Below are the code and all the weights of a small trained network. Each question names an input and a class and asks about switching units off, where a switched-off unit gives its printed mean instead of its output.

import numpy as np


def w(rows, s, z=0):
    codes = np.array(rows[::2]) - 128.0
    scale = np.full(codes.shape[1], s)
    scale[-1] = z or s
    return codes * scale


def f(y):
    return y / 2 * (1 + np.tanh(0.7978845608 * (y + 0.044715 * y**3)))


def log_softmax(a):
    a = a - a.max(-1, keepdims=True)
    return a - np.log(np.exp(a).sum(-1, keepdims=True))


def net(x, mask):
    res = np.array(x, float).reshape(1, 8) / 4 @ E
    y = f(res @ A[0][:, :-1].T + A[0][:, -1])
    res = res + np.where(mask, y, B[0][:, -1]) @ B[0][:, :-1]
    return log_softmax(res[-1] @ U[:, :-1].T + U[:, -1])


A, B = {}, {}
E = w([
[70,47,242,51,54,137,131],'x0',
[109,144,113,126,126,89,138],'x1',
[105,197,107,46,124,225,194],'x2',
[102,150,106,122,122,89,148],'x3',
[25,128,105,210,2,241,94],'x4',
[172,121,63,180,60,74,247],'x5',
[121,138,118,125,123,112,135],'x6',
[147,114,148,131,134,159,109],'x7',
],0.0069)
A[0] = w([
[128,60,151,49,62,98,141,58],'neuron 1',
[136,92,131,93,175,76,55,9],'neuron 2',
[139,97,168,99,182,112,169,4],'neuron 3',
[73,221,135,81,159,159,134,105],'neuron 4',
[175,176,178,99,149,102,153,95],'neuron 5',
[73,185,134,158,72,123,120,78],'neuron 6',
[182,65,113,116,66,92,62,159],'neuron 7',
[86,109,179,99,119,131,150,68],'neuron 8',
[64,169,143,166,70,151,88,56],'neuron 9',
[189,129,116,129,77,128,212,194],'neuron 10',
[151,142,210,65,2,130,107,67],'neuron 11',
[154,188,59,165,170,156,93,151],'neuron 12',
[129,151,182,108,161,210,241,117],'neuron 13',
[140,140,115,59,153,55,149,71],'neuron 14',
[87,207,205,104,176,139,60,81],'neuron 15',
],0.0095,0.0018)
B[0] = w([
[202,151,84,120,175,55,61,226],'neuron 1',
[161,181,113,217,115,154,174,206],'neuron 2',
[167,140,76,73,130,232,185,190],'neuron 3',
[81,165,115,218,127,78,105,222],'neuron 4',
[110,71,161,180,110,217,244,204],'neuron 5',
[172,58,94,144,82,243,138,202],'neuron 6',
[92,210,57,170,220,130,164,192],'neuron 7',
[134,151,94,46,196,135,139,189],'neuron 8',
[189,101,76,117,130,165,241,246],'neuron 9',
[139,130,171,162,80,26,83,245],'neuron 10',
[140,222,52,80,108,66,152,251],'neuron 11',
[204,92,96,2,103,21,94,251],'neuron 12',
[85,156,149,225,203,58,143,240],'neuron 13',
[173,77,183,136,137,231,210,233],'neuron 14',
[179,150,221,118,50,61,199,253],'neuron 15',
],0.0064,0.005)
U = w([
[190,92,113,108,83,239,184,16],'0',
[194,192,98,38,106,86,84,53],'1',
[150,171,151,146,91,131,120,254],'2',
[170,187,221,165,19,79,112,100],'3',
[114,163,124,149,131,129,128,232],'4',
[155,147,153,127,82,129,110,158],'5',
[60,231,127,255,196,115,126,30],'6',
[100,112,80,95,177,144,126,162],'7',
],0.0092,0.0042)

Each question gives the input, the list of numbers given to net, and the class t.
The units are the neurons (one row each of A and B). Each row of codes is followed by its name. A weight is (code - 128) times the scale printed after its matrix; where a second scale follows, it is the last column's (A, B and U).
mask holds one flag per neuron, in row order. A switched-off neuron (its flag False) gives its mean, the last column of its row in B, instead of its output. The means were averaged over made-up inputs and are rounded, as every weight is.
A unit's drop is (log p(t) with every unit on - log p(t) with that unit switched off) / (log p(t) with every unit on - log p(t) with every unit switched off).
The circuit of an input: a set's keep is (log p(t) with only the set's units on - log p(t) with every unit switched off) / (log p(t) with every unit on - log p(t) with every unit switched off). Starting from the 12 units with the biggest drops (on a tie, the unit counted first), units are removed one at a time, each time the one whose removal leaves the highest keep (on an exact tie, the one counted first), for as long as the keep stays at least 0.8.
circuit, biggest first: the units of the circuit, biggest drop first
most important unit: the unit with the biggest drop
k most important neurons: the k neurons with the biggest drops, biggest first
input [-8,-8,7,7,0,-1,5,4], class 1: most important unit -> neuron 12
input [-6,-6,1,-2,-8,-4,2,-4], class 0: circuit, biggest first -> neuron 5; neuron 14
input [-2,-6,-1,1,-7,5,-1,5], class 0: circuit, biggest first -> neuron 14; neuron 5
input [3,2,7,-2,0,-7,4,-4], class 3: 2 most important neurons -> neuron 15; neuron 7
input [5,3,-8,7,-1,0,-4,4], class 6: 2 most important neurons -> neuron 7; neuron 12
input [6,-5,3,-7,-1,-7,6,4], class 3: 4 most important neurons -> neuron 15; neuron 12; neuron 13; neuron 4
input [-2,2,7,4,-8,-8,-2,3], class 0: 3 most important neurons -> neuron 14; neuron 5; neuron 3
input [7,-7,8,6,4,-5,7,2], class 6: 2 most important neurons -> neuron 13; neuron 4
input [3,-2,7,4,5,0,-1,-2], class 6: 3 most important neurons -> neuron 13; neuron 4; neuron 12
input [7,-2,-4,-1,-5,3,8,-2], class 7: circuit, biggest first -> neuron 15; neuron 7
input [-7,-2,-8,7,-2,-8,-8,-2], class 3: 2 most important neurons -> neuron 15; neuron 2
input [0,1,7,3,5,-1,-3,-5], class 6: 2 most important neurons -> neuron 4; neuron 13
input [8,-5,-4,0,-1,0,4,-8], class 1: circuit, biggest first -> neuron 1; neuron 11
input [8,-8,8,4,-1,-4,-5,-3], class 1: circuit, biggest first -> neuron 11
input [2,7,8,-1,7,-2,3,3], class 6: 4 most important neurons -> neuron 4; neuron 13; neuron 12; neuron 14
input [-1,-1,7,0,-1,-6,-1,-1], class 6: 2 most important neurons -> neuron 4; neuron 13
input [2,5,-8,-6,-7,-6,4,-3], class 6: 2 most important neurons -> neuron 7; neuron 2
input [-4,-1,-7,0,8,7,-6,0], class 0: circuit, biggest first -> neuron 6; neuron 9
input [-5,4,-5,-2,5,3,-2,-2], class 0: circuit, biggest first -> neuron 6; neuron 13
input [-2,-3,8,-5,-7,8,3,8], class 3: most important unit -> neuron 10
input [-2,-3,-6,0,8,-8,8,-2], class 0: circuit, biggest first -> neuron 9; neuron 6
